Below is a small trained network, with its code and all its weights. Each question gives an input and a class and asks what happens when units are switched off, that is, made to give their printed mean instead of their output.

import numpy as np


def w(rows, s, z=0):
    codes = np.array(rows[::2]) - 128.0
    scale = np.full(codes.shape[1], s)
    scale[-1] = z or s
    return codes * scale


def f(y):
    return y / 2 * (1 + np.tanh(0.7978845608 * (y + 0.044715 * y**3)))


def log_softmax(a):
    a = a - a.max(-1, keepdims=True)
    return a - np.log(np.exp(a).sum(-1, keepdims=True))


def net(x, mask):
    res = np.array(x, float).reshape(1, 3) / 4 @ E
    y = f(res @ A[0][:, :-1].T + A[0][:, -1])
    res = res + np.where(mask, y, B[0][:, -1]) @ B[0][:, :-1]
    return log_softmax(res[-1] @ U[:, :-1].T + U[:, -1])


A, B = {}, {}
E = w([
[1,77,108],'x0',
[153,81,29],'x1',
[158,59,195],'x2',
],0.0086)
A[0] = w([
[131,125,124,120],'neuron 1',
[138,96,113,93],'neuron 2',
[197,7,169,94],'neuron 3',
[188,148,156,195],'neuron 4',
[199,151,158,187],'neuron 5',
[223,158,191,22],'neuron 6',
[121,124,103,96],'neuron 7',
[126,117,140,119],'neuron 8',
[139,116,136,111],'neuron 9',
[64,107,84,34],'neuron 10',
[164,130,101,111],'neuron 11',
[105,138,121,131],'neuron 12',
[29,110,89,169],'neuron 13',
[191,162,71,146],'neuron 14',
[160,140,95,137],'neuron 15',
[84,242,175,137],'neuron 16',
[188,143,186,27],'neuron 17',
[121,222,174,12],'neuron 18',
[157,30,54,3],'neuron 19',
[119,113,149,119],'neuron 20',
[143,135,113,130],'neuron 21',
[84,97,177,129],'neuron 22',
[122,113,147,123],'neuron 23',
[130,121,144,107],'neuron 24',
[115,133,125,115],'neuron 25',
[79,115,68,32],'neuron 26',
[169,144,87,138],'neuron 27',
[139,128,97,117],'neuron 28',
[62,106,81,31],'neuron 29',
[58,87,201,114],'neuron 30',
[123,124,99,99],'neuron 31',
[160,117,74,152],'neuron 32',
[92,71,194,111],'neuron 33',
[128,119,124,131],'neuron 34',
],0.013,0.0057)
B[0] = w([
[132,129,130,126],'neuron 1',
[113,129,150,128],'neuron 2',
[25,112,246,208],'neuron 3',
[133,78,189,215],'neuron 4',
[114,73,204,225],'neuron 5',
[19,198,80,208],'neuron 6',
[140,110,140,129],'neuron 7',
[126,131,113,127],'neuron 8',
[127,145,140,125],'neuron 9',
[132,84,215,172],'neuron 10',
[164,121,112,149],'neuron 11',
[109,133,138,139],'neuron 12',
[35,170,147,254],'neuron 13',
[225,108,91,211],'neuron 14',
[174,109,112,161],'neuron 15',
[19,89,225,207],'neuron 16',
[77,171,67,170],'neuron 17',
[158,75,214,156],'neuron 18',
[3,161,170,173],'neuron 19',
[135,143,104,133],'neuron 20',
[145,114,123,137],'neuron 21',
[164,152,51,178],'neuron 22',
[132,139,106,133],'neuron 23',
[121,133,111,124],'neuron 24',
[121,133,135,127],'neuron 25',
[181,84,193,165],'neuron 26',
[189,113,107,174],'neuron 27',
[157,107,125,139],'neuron 28',
[133,76,214,175],'neuron 29',
[200,175,22,209],'neuron 30',
[147,109,139,132],'neuron 31',
[199,121,127,180],'neuron 32',
[190,175,47,187],'neuron 33',
[133,130,135,130],'neuron 34',
],0.023,0.0078)
U = w([
[150,76,164,245],'0',
[67,172,104,87],'1',
[254,138,15,42],'2',
],0.0069,0.0011)

Each question gives the input, the list of numbers given to net, and the class t.
The units are the neurons (one row each of A and B). Each row of codes is followed by its name. A weight is (code - 128) times the scale printed after its matrix; where a second scale follows, it is the last column's (A, B and U).
mask holds one flag per neuron, in row order. A switched-off neuron (its flag False) gives its mean, the last column of its row in B, instead of its output. The means were averaged over made-up inputs and are rounded, as every weight is.
A unit's drop is (log p(t) with every unit on - log p(t) with that unit switched off) / (log p(t) with every unit on - log p(t) with every unit switched off).
unit that matters most: the unit with the biggest drop
top k neurons: the k neurons with the biggest drops, biggest first
drop when u is switched off: that unit's drop, to one decimal
input [-8,-3,8], class 1: top 2 neurons => [neuron 6; neuron 17]
input [0,-5,8], class 1: unit that matters most => neuron 3
input [-6,1,-3], class 2: top 2 neurons => [neuron 3; neuron 14]
input [3,7,4], class 1: top 4 neurons => [neuron 19; neuron 5; neuron 4; neuron 14]
input [-1,0,-7], class 0: top 2 neurons => [neuron 30; neuron 16]
input [8,1,-8], class 0: top 4 neurons => [neuron 26; neuron 29; neuron 10; neuron 6]
input [-2,8,0], class 2: top 2 neurons => [neuron 16; neuron 14]
input [6,3,-6], class 0: top 3 neurons => [neuron 26; neuron 29; neuron 10]
input [-3,-4,3], class 1: drop when neuron 26 is switched off => 0.1
input [-4,-6,7], class 1: drop when neuron 6 is switched off => 0.3
input [1,3,6], class 1: drop when neuron 29 is switched off => 0.2
